Below is a small trained network, with its code and all its weights. Each question gives an input and a class and asks what happens when units are switched off, that is, made to give their printed mean instead of their output.

import numpy as np


def w(rows, s, z=0):
    codes = np.array(rows[::2]) - 128.0
    scale = np.full(codes.shape[1], s)
    scale[-1] = z or s
    return codes * scale


def f(y):
    return np.maximum(y, 0)


def log_softmax(a):
    a = a - a.max(-1, keepdims=True)
    return a - np.log(np.exp(a).sum(-1, keepdims=True))


def net(x, mask):
    res = np.array(x, float).reshape(1, 7) / 4 @ E
    y = f(res @ A[0][:, :-1].T + A[0][:, -1])
    res = res + np.where(mask, y, B[0][:, -1]) @ B[0][:, :-1]
    return log_softmax(res[-1] @ U[:, :-1].T + U[:, -1])


A, B = {}, {}
E = w([
[127,128,128],'x0',
[16,128,124],'x1',
[128,128,127],'x2',
[128,127,129],'x3',
[128,128,127],'x4',
[129,38,138],'x5',
[135,121,7],'x6',
],0.017)
A[0] = w([
[129,246,121,254],'N1',
[159,132,169,178],'N2',
[96,123,90,94],'N3',
[167,132,167,179],'N4',
[129,3,134,169],'N5',
[90,123,96,96],'N6',
[128,10,135,168],'N7',
[155,126,102,136],'N8',
[82,130,166,140],'N9',
[162,125,99,128],'N10',
[99,122,81,93],'N11',
[129,236,122,243],'N12',
[85,134,162,156],'N13',
[167,126,96,133],'N14',
[92,123,95,96],'N15',
[81,123,93,93],'N16',
[176,131,160,182],'N17',
[83,130,165,140],'N18',
[163,125,98,126],'N19',
[98,122,87,94],'N20',
[168,125,94,127],'N21',
[162,126,100,126],'N22',
],0.016,0.0066)
B[0] = w([
[108,251,103,254],'N1',
[192,168,200,205],'N2',
[197,147,173,174],'N3',
[185,154,172,209],'N4',
[145,36,147,253],'N5',
[189,151,190,173],'N6',
[147,1,157,246],'N7',
[121,110,75,169],'N8',
[53,112,165,195],'N9',
[94,107,55,175],'N10',
[208,148,161,181],'N11',
[111,227,101,243],'N12',
[74,132,163,193],'N13',
[100,118,57,182],'N14',
[202,155,198,172],'N15',
[180,148,189,182],'N16',
[220,167,162,212],'N17',
[40,108,174,194],'N18',
[80,104,44,176],'N19',
[198,149,165,175],'N20',
[86,109,41,183],'N21',
[80,105,43,174],'N22',
],0.0086,0.015)
U = w([
[214,216,156,252],'0',
[242,85,184,145],'1',
[74,166,35,130],'2',
[110,46,61,23],'3',
[2,177,148,67],'4',
[27,55,166,103],'5',
],0.0085,0.0019)

Each question gives the input, the list of numbers given to net, and the class t.
The units are the neurons (one row each of A and B). Each row of codes is followed by its name. A weight is (code - 128) times the scale printed after its matrix; where a second scale follows, it is the last column's (A, B and U).
mask holds one flag per neuron, in row order. A switched-off neuron (its flag False) gives its mean, the last column of its row in B, instead of its output. The means were averaged over made-up inputs and are rounded, as every weight is.
A unit's drop is (log p(t) with every unit on - log p(t) with that unit switched off) / (log p(t) with every unit on - log p(t) with every unit switched off).
unit that matters most: the unit with the biggest drop
k most important neurons: the k neurons with the biggest drops, biggest first
drop of u: that unit's drop, to one decimal
input [-5,2,-3,6,3,1,-7], class 5: unit that matters most => N1
input [-2,0,-2,-6,-3,6,1], class 3: 3 most important neurons => (N2; N17; N4)
input [-4,-5,4,4,-6,1,3], class 3: 2 most important neurons => (N1; N12)
input [-1,3,4,-3,3,-6,0], class 4: 3 most important neurons => (N17; N2; N4)
input [-5,7,-8,-3,2,0,6], class 0: 2 most important neurons => (N7; N5)
input [0,3,-5,-4,-5,0,-2], class 4: 2 most important neurons => (N7; N5)
input [-3,1,6,2,-6,-3,-8], class 4: 3 most important neurons => (N18; N9; N13)
input [-3,3,5,5,0,1,-4], class 5: 2 most important neurons => (N1; N12)
input [-1,0,0,3,-1,7,2], class 3: drop of N2 => 0.3
input [-5,1,5,-1,2,-5,-1], class 4: drop of N17 => 0.2
input [-5,1,5,5,8,5,-5], class 5: drop of N18 => 0.2
